Moves between nodes:
Pok: vo>Nid, ni>Bok
Nir: vo>Gop, ni>Tor
Zad: vo>Boz, ni>Rus
Gop: vo>Ris, ni>Vuk
Nub: vo>Dar, ni>Nir
Dol: vo>Gul, ni>Bez
Fab: vo>Dol, ni>Fad
Sig: vo>Ren, ni>Piz
Gik: vo>Mot, ni>Sop
Zom: vo>Num, ni>Dol
Ruk: vo>Seg, ni>Vam
Buk: vo>Seb, ni>Tiz
Zod: vo>Mer, ni>Buk
Lor: vo>Gab, ni>Tum
Num: vo>Zif, ni>Paf
Kug: vo>Pap, ni>Zur
Lut: vo>Zok, ni>Mul
Big: vo>Pas, ni>Lil
Lil: vo>Gik, ni>Nuv
Paf: vo>Boz, ni>Lon
Seb: vo>Piz, ni>Zad
Fes: vo>Lor, ni>Nid
Vub: vo>Num, ni>Vis
Rir: vo>Zuv, ni>Ril
Mig: vo>Gam, ni>Gok
Maf: vo>Vif, ni>Maf
Fen: vo>Mul, ni>Zel
Ris: vo>Fal, ni>Mig
Rom: vo>Mig, ni>Ren
Dar: vo>Mil, ni>Gop
Bod: vo>Rus, ni>Dol
Mul: vo>Luk, ni>Pap
Geb: vo>Tor, ni>Mip
Fal: vo>Big, ni>Vub
Luk: vo>Buk, ni>Lor
Nez: vo>Maf, ni>Rul
Tef: vo>Lun, ni>Zod
Til: vo>Gul, ni>Mer
Lis: vo>Vap, ni>Lun
Lub: vo>Tiz, ni>Gul
Mer: vo>Vap, ni>Boz
Fad: vo>Von, ni>Vub
Kiv: vo>Ton, ni>Ris
Zel: vo>Sud, ni>Lis
Zif: vo>Vis, ni>Kiv
Lek: vo>Pab, ni>Bok
Zur: vo>Vil, ni>Vaz
Mil: vo>Nir, ni>Geb
Pas: vo>Vif, ni>Gik
Vit: vo>Sig, ni>Seb
Zef: vo>Fen, ni>Lek
Bem: vo>Fes, ni>Pok
Gab: vo>Lil, ni>Pag
Mot: vo>Geb, ni>Nuv
Zot: vo>Ril, ni>Fes
Gok: vo>Mov, ni>Nub
Gek: vo>Pab, ni>Lut
Ril: vo>Lut, ni>Lor
Tez: vo>Nub, ni>Mil
Tiz: vo>Til, ni>Ruk
Nuv: vo>Sop, ni>Dof
Pap: vo>Pok, ni>Vil
Tav: vo>Lon, ni>Fal
Rus: vo>Fad, ni>Zom
Vaz: vo>Pap, ni>Lis
Pab: vo>Zod, ni>Luk
Pag: vo>Nuv, ni>Kug
Piz: vo>Dol, ni>Fab
Gam: vo>Ren, ni>Mov
Gul: vo>Ruk, ni>Beb
Lon: vo>Ris, ni>Rom
Kul: vo>Beb, ni>Ruk
Rog: vo>Zur, ni>Dof
Von: vo>Zom, ni>Num
Vil: vo>Dof, ni>Mot
Tor: vo>Vuk, ni>Nez
Beb: vo>Zel, ni>Kul
Boz: vo>Lub, ni>Til
Zuv: vo>Zot, ni>Zel
Rut: vo>Vam, ni>Kiv
Rul: vo>Rog, ni>Big
Vis: vo>Mig, ni>Tav
Bok: vo>Lis, ni>Zok
Vif: vo>Pag, ni>Mip
Zok: vo>Lun, ni>Beb
Nid: vo>Tum, ni>Zef
Vam: vo>Vit, ni>Tav
Tum: vo>Pak, ni>Fen
Ton: vo>Nez, ni>Vif
Ren: vo>Gok, ni>Tez
Sop: vo>Kug, ni>Rog
Pak: vo>Gik, ni>Gab
Lun: vo>Kul, ni>Vap
Mip: vo>Big, ni>Gab
Bez: vo>Rus, ni>Von
Vap: vo>Tef, ni>Bez
Seg: vo>Seg, ni>Vit
Sud: vo>Bok, ni>Lut
Mog: vo>Mip, ni>Pas
Mov: vo>Tez, ni>Dar
Dof: vo>Vaz, ni>Rir
Vuk: vo>Ton, ni>Maf

The rows follow the links: the fewer symbols apart two nodes are, the more alike their rows tend to be.

Known rows, each with its node:
[ 15,   2, -11,   8,   6,  -2,  40,  32,  16,   2,  13,  17, -16, -11,  27, -15,  -9, -19,   2, -13,  15,  37,   3,  14, -45, -24,  -1, -34,  21,  -2,   3,  -8,  27,   4,  -2,  22,   8, -24,  12,  10,  37]; node Zom
[-39,  16,  20,  19,  -4,  10, -27,   3,  32, -20, -41, -34,   2,  35, -25,  -1,  -7,  31,   3, -22, -25,  -8,  13, -17,  -1, -21,  16, -15,   4,   9,  20,  18,  24,   6,   9, -20,   7, -26,  12,  -2,  12]; node Pab
[ -2,  16,   4,  -5,  32,  -2,   6, -10, -10, -24, -10,  44,   8,  -2, -28,  -6, -26,  10,   0,  40,  22, -10, -19, -26,   2,   7, -22,  40,   3,  16, -21, -14, -44, -31, -14,   0,  19,   1,  -5, -12, -20]; node Tor
[ 21,   1,   1, -30,  -7,  23,   9,  -9, -20, -23,   8,  20,  27,  -3,  21, -13,  10,  28,  -3,  -6,  22, -14, -23, -10, -13, -16, -16,  17,  -1,  39, -45,  -8, -47, -17, -18, -15,   5,  20, -18, -24, -16]; node Dar
[ 11, -10, -31,  14, -11,  -4,   5, -14, -29,   9,  14, -13, -28, -14,  16, -15,  26,  -7,  -4,  25, -27,   7, -13, -10,  38,  19,   3,  -9, -24, -11,   4,   8, -33,  26,  -4,   0, -22,  34,   0,  30, -32]; node Kug
[ -1, -18,   5, -10,  17,  -7,  10,  32,  12, -14,  12,   2,  -3, -16,   0,  -4,  -5, -14,  11, -49, -10,  14,  45,  13, -44, -35,  -9,  -8,   0,   2,  -5,  10,  43,  -4,   0,  38,   6,  -3,  15,  14,  22]; node Zad
[ 19,  13,   1,  -8,  -7, -12,  37,  -2, -14,  59, -13,   2,   5,   1,   3,  -1, -23,  -9,  -5,   8,  50, -17,  -5,  34,  10,  23, -11,  -6,  38, -12,  17, -15,  -9,   4,   0, -11, -25, -13, -22, -19,  26]; node Fal
[  1,   2, -15,  23, -22,  12, -19, -13,  11,  -1,  22, -11, -18,   5,  27,  17,  30, -11, -15,  36, -30,  23, -39, -13,  22,  28,  30, -22, -25, -20,  13,   3,   0,  25,  23, -18,  10,  -4,  11,  21, -19]; node Rir
[ 10, -20,   2, -25,   6,   1,  11,  31,  13, -18,  34,  21,   1, -28,  19,   7,   5, -25,   8, -37,  -9,  32,  20,  10, -45, -15,  -9,   3,  -8,  -3, -23,   3,  40,  -4,   7,  30,  23,   1,  12,   9,  14]; node Piz
[-23,  -5,   7,  15,  12, -15, -14,   7,   4, -11, -20, -40,   4,  21, -28, -17,  -5,  23,  14, -35, -11, -25,  53,   7,  -4, -47,   0,  -5,  13,  15,  13,  13,  22, -22, -14,  31, -15,  10,   0,   4,  14]; node Mer
[-20,  13,  -2,  47, -13,   2, -34, -12,  32, -18,  -5, -29,  -1,  41,   6,  18,  16,  20,  -3,  35, -14,   9, -20,  -9,  13,  -7,  39, -26,   1,  -5,  29,  -5,  16, -10,   7,  -5,   8, -21,   9,   0,   5]; node Sud
[-31,   4,  12,  23,   7, -11, -20,  10,  12, -18, -27, -39,   8,  28, -28, -12,  -6,  31,   8, -32, -18, -25,  43,  -3,  -1, -43,   5, -10,   8,  15,  13,  13,  16, -17, -13,  17,  -9,   0,   8,   7,  12]; node Zod
[ -9, -28,  13, -15,  13, -19, -33,  -3,   5,  -4,  23, -12,  21,  -6, -21,  35,   7, -15,  15, -16,  -5, -15,  51,  26,  -4,  -8,   4,  27, -12,  -9,   8,   7,  43, -32,   4,  37,  -5,  24,   2,   0,  -1]; node Ruk
[-21,  10,  -2,  44, -10,  -4, -37, -15,  32, -19,   3, -31,  -1,  37,   7,  24,  21,  16,  -6,  38, -15,  10, -17,  -6,  16,  -7,  39, -26,  -1,  -8,  30,  -3,  17, -10,   6,  -1,   6, -18,  11,   6,   1]; node Zel
[-24,  16,  20,   9, -17,  21, -22,   5,  37,  -8, -28,  -5,  -4,  19,  -4,  16,  -2,  10, -12,  -5, -23,  13, -25, -26,  -3,  15,  23, -13, -10,  -9,  11,   9,  21,  31,  32, -39,  27, -40,  15,   2,  10]; node Zef
[-17,  10,   7,   8, -25,  21, -24,   2,  31,  -8,  -5,  -5, -11,  14,   9,  23,  14,  -4, -14,  13, -28,  22, -37, -24,   7,  29,  29, -14, -15, -19,   8,   6,  17,  26,  33, -34,  31, -32,  14,  10,  -4]; node Ril
[ 27,   2,   0, -29, -34,   8,  25,  -7, -19,  38,   6,  -6,  22,   2,  34,  -3,  11,   6,  -5, -17,  45, -19, -18,  31,  -4,   2,  -5,  -9,  23,  18, -13, -10, -21,  -2,  -8, -16, -25,   6, -29, -32,  12]; node Mig
[-23,  15,  -3,  45, -12,   3, -30, -15,  31, -19, -10, -33,  -4,  40,   5,  11,  17,  21,  -1,  32, -19,   5, -18, -10,  18,  -9,  38, -31,   3,   0,  29,   0,  12,  -4,   3,  -5,   7, -20,   7,   4,   7]; node Bok
[ 20,  13,   4, -14, -13,  -5,  29, -15, -15,  44,  -9,   3,  21,   8,   5,   5, -13,   5,  -2,  10,  56, -20,  -9,  36,   5,  14, -10,  -3,  32,   1,   6, -20, -20,  -9,  -7, -11, -23,  -6, -26, -33,  18]; node Ris
[ 19,   1,   1, -26,  -1,  21,   7, -11, -22, -29,   5,  26,  20,  -9,  13, -17,   6,  26,   1,  -1,  17, -13, -23, -18, -12, -15, -22,  25,  -7,  36, -44,  -8, -52, -18, -18, -11,   8,  17, -14, -18, -22]; node Mil
[-18, -18,  15,  -4,  18, -19, -20,  14,   1, -10,  -3, -26,  15,   3, -29,   0,  -2,   6,  15, -45, -13, -24,  61,  15, -10, -35,  -4,  10,   1,   7,  10,  14,  32, -27, -10,  35, -11,  15,   5,  -1,  13]; node Lub

Each walk starts at a row. The symbols on each line, taken left to right, move it on to the next node.
Each answer is a row, close to the row of the node it stands for.
new walk
[-17,  -9,   0,  28,  15, -24, -35, -13,   8, -20,  15, -32,  17,  25, -13,  16,  14,   9,  12,  17,  -1, -17,  31,  21,  10, -28,  21,   3,   1,   5,  23,  -4,  26, -44, -13,  40, -14,  17,   3,  -1,   6]
vo ni ni ni vo	[  4, -33,  16, -36,   8,  -5, -26,   4,   3,  -5,  35,   8,  20, -26,  -3,  36,  11, -27,  10, -27,  -3,  -2,  32,  25, -15,  10,  -4,  28, -15, -14, -12,   5,  44, -13,  16,  24,  10,  20,  -2,  -4,  -6]
ni vo vo vo vo ni ni	[ 18,  -1,   5, -15, -18, -10,  21,  -5, -11,  61,  -1,  -8,  16,   5,   5,  15, -11, -15,  -1,  -3,  46, -18,   6,  51,   9,  19,  -4,  -6,  31, -17,  19, -14,   9,  -3,   4,  -2, -30,  -5, -25, -28,  29]
new walk
[-19, -13,  14,   3,  16, -17, -19,   8,   0,  -8, -10, -33,  12,  10, -29,  -7,  -6,  15,  14, -40, -11, -25,  58,  11, -10, -38,  -3,   7,   5,  10,   7,   9,  27, -22, -12,  35, -10,  15,   6,   1,  11]
ni vo vo vo ni ni ni	[ 19,   3, -14,  14,   6,  -3,  44,  28,  21,   5,  11,  14, -20,  -6,  34, -15,  -8, -17,  -1, -12,  17,  40,  -1,  14, -43, -23,  -1, -34,  24,  -2,   2, -11,  23,   3,  -3,  23,   5, -25,   8,  11,  38]
vo ni ni vo ni ni	[ 11, -13,  -8,  -4,  14,  -5,  26,  33,  16, -16,  23,  19,  -7, -17,  22,  -8,  -2, -20,   6, -27,   3,  41,  17,   8, -49, -25,  -3, -21,   1,   0,  -6,   0,  36,  -3,  -1,  35,  16, -12,  15,  18,  25]
new walk
[-26, -14,  23,  -6,   8,  -5, -28,  16,  11, -17, -14, -21,  11,   5, -33,   5,  -4,  10,   9, -49, -25, -17,  55,   4, -14, -26,  -3,   8,  -7,   5,   0,  22,  38,  -4,   4,  18,   4,   6,  12,   2,   5]
vo vo vo ni vo ni vo vo	[ 18,  13,  -6,   2,  -7, -10,  37,   1,   0,  46,  -3,   3,   7,   7,  10,   2, -20, -13,  -6,  14,  52,  -3,  -9,  37,  -5,  14,  -5, -16,  38, -14,  22, -20,   6,  -4,  -1,   0, -21, -22, -15, -18,  35]
ni vo ni vo vo ni vo ni	[-12,   6, -19,  54,  -4, -12, -23, -18,   9, -16,   7, -39,  -4,  38,   9,   0,  21,  20,   1,  35, -10,   3,  -1,   4,  20, -25,  33, -28,   5,   9,  30,  -5,   0, -20, -14,  20, -14,   8,   2,   9,   0]
new walk
[ 23,   9,  -8,   7,  -5, -10,  44,  17,  11,  29,   1,   3,  -7,   1,  23,  -8, -18, -14,  -1,  -2,  37,  22,  -1,  28, -29, -10,  -4, -34,  35,  -9,  15, -14,  15,   6,  -3,  13, -12, -27, -10,  -4,  39]
vo vo ni vo ni ni ni	[ 25,  -5,   3, -38, -19,  26,   9,  -9, -22, -19,  11,   9,  27,  -7,  29,  -7,  18,  24,   3, -22,  17, -10, -14,  -4, -17, -16, -14,   9,  -4,  36, -46,  -3, -35,  -7, -18, -14,   1,  25, -19, -25, -14]
vo vo vo vo vo	[ 14,  16,   8, -14,  11,   9,  10, -12, -18, -14,  -6,  34,  26,   4,  -8,  -2, -18,  21,  -1,  27,  41, -19, -24,  -6,  -9,   0, -19,  28,  10,  27, -24, -18, -49, -33, -17,  -7,  10,   2, -16, -25,  -8]
new walk
[-10,  17,   9,   5,  38, -11,   3, -12,  -4, -14, -16,  43,   4,  -1, -41,  -1, -37,   3,   2,  46,  21,  -8, -12, -22,   2,  15, -17,  38,   2,   0,  -5, -13, -32, -29,  -7,   2,  19, -10,   2, -10, -12]
vo ni ni ni ni ni	[ 15,  -9, -39,  22, -13,  -5,   0, -20, -27,   8,  23, -20, -25,  -9,  22, -13,  33, -11,   1,  32, -21,   6, -13,  -5,  39,   8,   6, -16, -21,  -3,   5,   2, -28,  15,  -9,   9, -27,  38,  -2,  25, -29]
vo vo ni vo vo vo vo	[-29,  18,   3,  40, -14,  10, -31, -10,  33, -18, -12, -28,  -1,  40,   0,  19,  11,  19,  -9,  25, -19,   7, -20, -13,  12,   0,  41, -23,   0,  -3,  28,   3,  17,   0,  13, -19,  14, -26,  15,   0,   4]
new walk
[ 25,  11,  -4,   3, -10,  -4,  47,  14,   4,  43,  -1,   3,  -3,   1,  24,  -6, -16, -14,  -6,   0,  46,  15,  -5,  36, -19,   1,  -5, -30,  35, -12,  15, -15,  11,   6,  -3,   4, -17, -25, -11, -11,  38]
ni vo ni vo vo vo	[ 23,   0,   1, -30, -10,  21,   9, -11, -22, -20,   9,  15,  25,  -5,  26,  -9,  10,  25,   0, -11,  19, -14, -20,  -9, -16, -16, -15,  14,  -4,  38, -41, -10, -42, -12, -16, -15,   3,  21, -20, -28, -16]
vo vo vo ni ni ni vo	[ 12,  -8, -36,  17,  -3, -10,   4, -22, -31,   8,  20,  -6, -26, -14,  17, -17,  24, -11,  -4,  34, -20,   7, -15, -10,  41,  16,   3,  -1, -22,  -6,   2,   1, -36,  15, -11,   0, -24,  36,   0,  25, -33]
new walk
[ 29,  -9,  -3, -36, -26,  28,  11,  -9, -23, -10,  12,   5,  28,  -4,  36,  -8,  22,  24,  -1, -23,  21, -12, -18,   2, -11, -15, -12,   5,   0,  36, -39,  -4, -33,  -6, -16, -13,  -2,  20, -23, -27,  -8]
ni vo vo vo vo ni ni	[ 31,  -5,  -3, -36, -30,  23,  13,  -8, -20,   0,  11,   2,  27,  -5,  35,  -8,  20,  22,   0, -27,  25, -14, -17,   9, -13, -10, -10,   1,   5,  32, -35,  -6, -30,  -4, -11, -14,  -9,  18, -26, -29,  -5]
vo vo ni ni ni vo	[ -4,  12,   2,  -8,  17,  -8,  23,  -3, -31,  28, -30,  22, -13, -16, -37, -20, -31,  -9,  -7,   9,   0, -20,  -4, -16,  29,  31, -28,  27,  -6, -14,   0,   1, -45,  21,  -2, -21, -11,   5,  -3,   9, -21]
new walk
[ 15,   8,   2,  -1,  -6, -10,  32,  14,   0,  40, -10, -16,   4,  12,   6, -14, -16,   0,   8, -30,  36,  -9,  27,  39, -11, -17,  -7, -25,  38,  -1,  20,  -7,  17,  -2, -13,  12, -29, -14, -13, -17,  41]
vo ni ni ni vo ni vo vo	[  0, -33,  12, -29,  10, -10, -32,   2,   3,  -8,  35,   2,  21, -22, -12,  36,  16, -28,   8, -16,  -3,  -8,  34,  28,  -9,  10,   2,  32, -19, -15,  -5,  11,  41, -21,  12,  29,   6,  21,   3,  -1,  -9]
vo ni vo ni ni vo vo	[-14, -22,   8,   0,  17, -22, -27,  11,   6, -19,   9, -19,  14,   4, -25,  13,   6,  -2,  17, -31, -11, -14,  50,  17, -15, -33,   2,   8,  -2,   4,   6,   8,  41, -32,  -9,  46,  -6,  18,   7,   9,   7]
new walk
[  8,  12,   7,  -2,  11, -19,  20, -13,  -5,  38,  -6,  19,  20,   8, -14,  17, -24, -11,  -1,  34,  56, -17,  -4,  34,   6,  26,  -9,  11,  32, -11,  19, -22,  -9, -25,  -1,   1, -13, -14, -19, -26,  21]
vo vo ni vo vo ni vo	[  1,  -4, -28,  26, -22,   1, -13, -21, -11,   3,  20, -23, -24,  -1,  30,  -7,  38,  -3,  -8,  28, -34,  13, -26, -13,  39,  16,  22, -25, -23, -11,  14,   2, -17,  26,  -2,  -9, -14,  21,   5,  25, -26]
ni vo vo ni ni	[-17,   4, -10,  45,   5, -19, -24, -14,   9, -19,   1, -39,   4,  37,  -8,  -3,  14,  24,  10,  23,  -3, -10,  16,  10,  11, -39,  24, -19,  14,  13,  26,  -2,  11, -35, -20,  32, -16,   5,  -1,   2,  11]
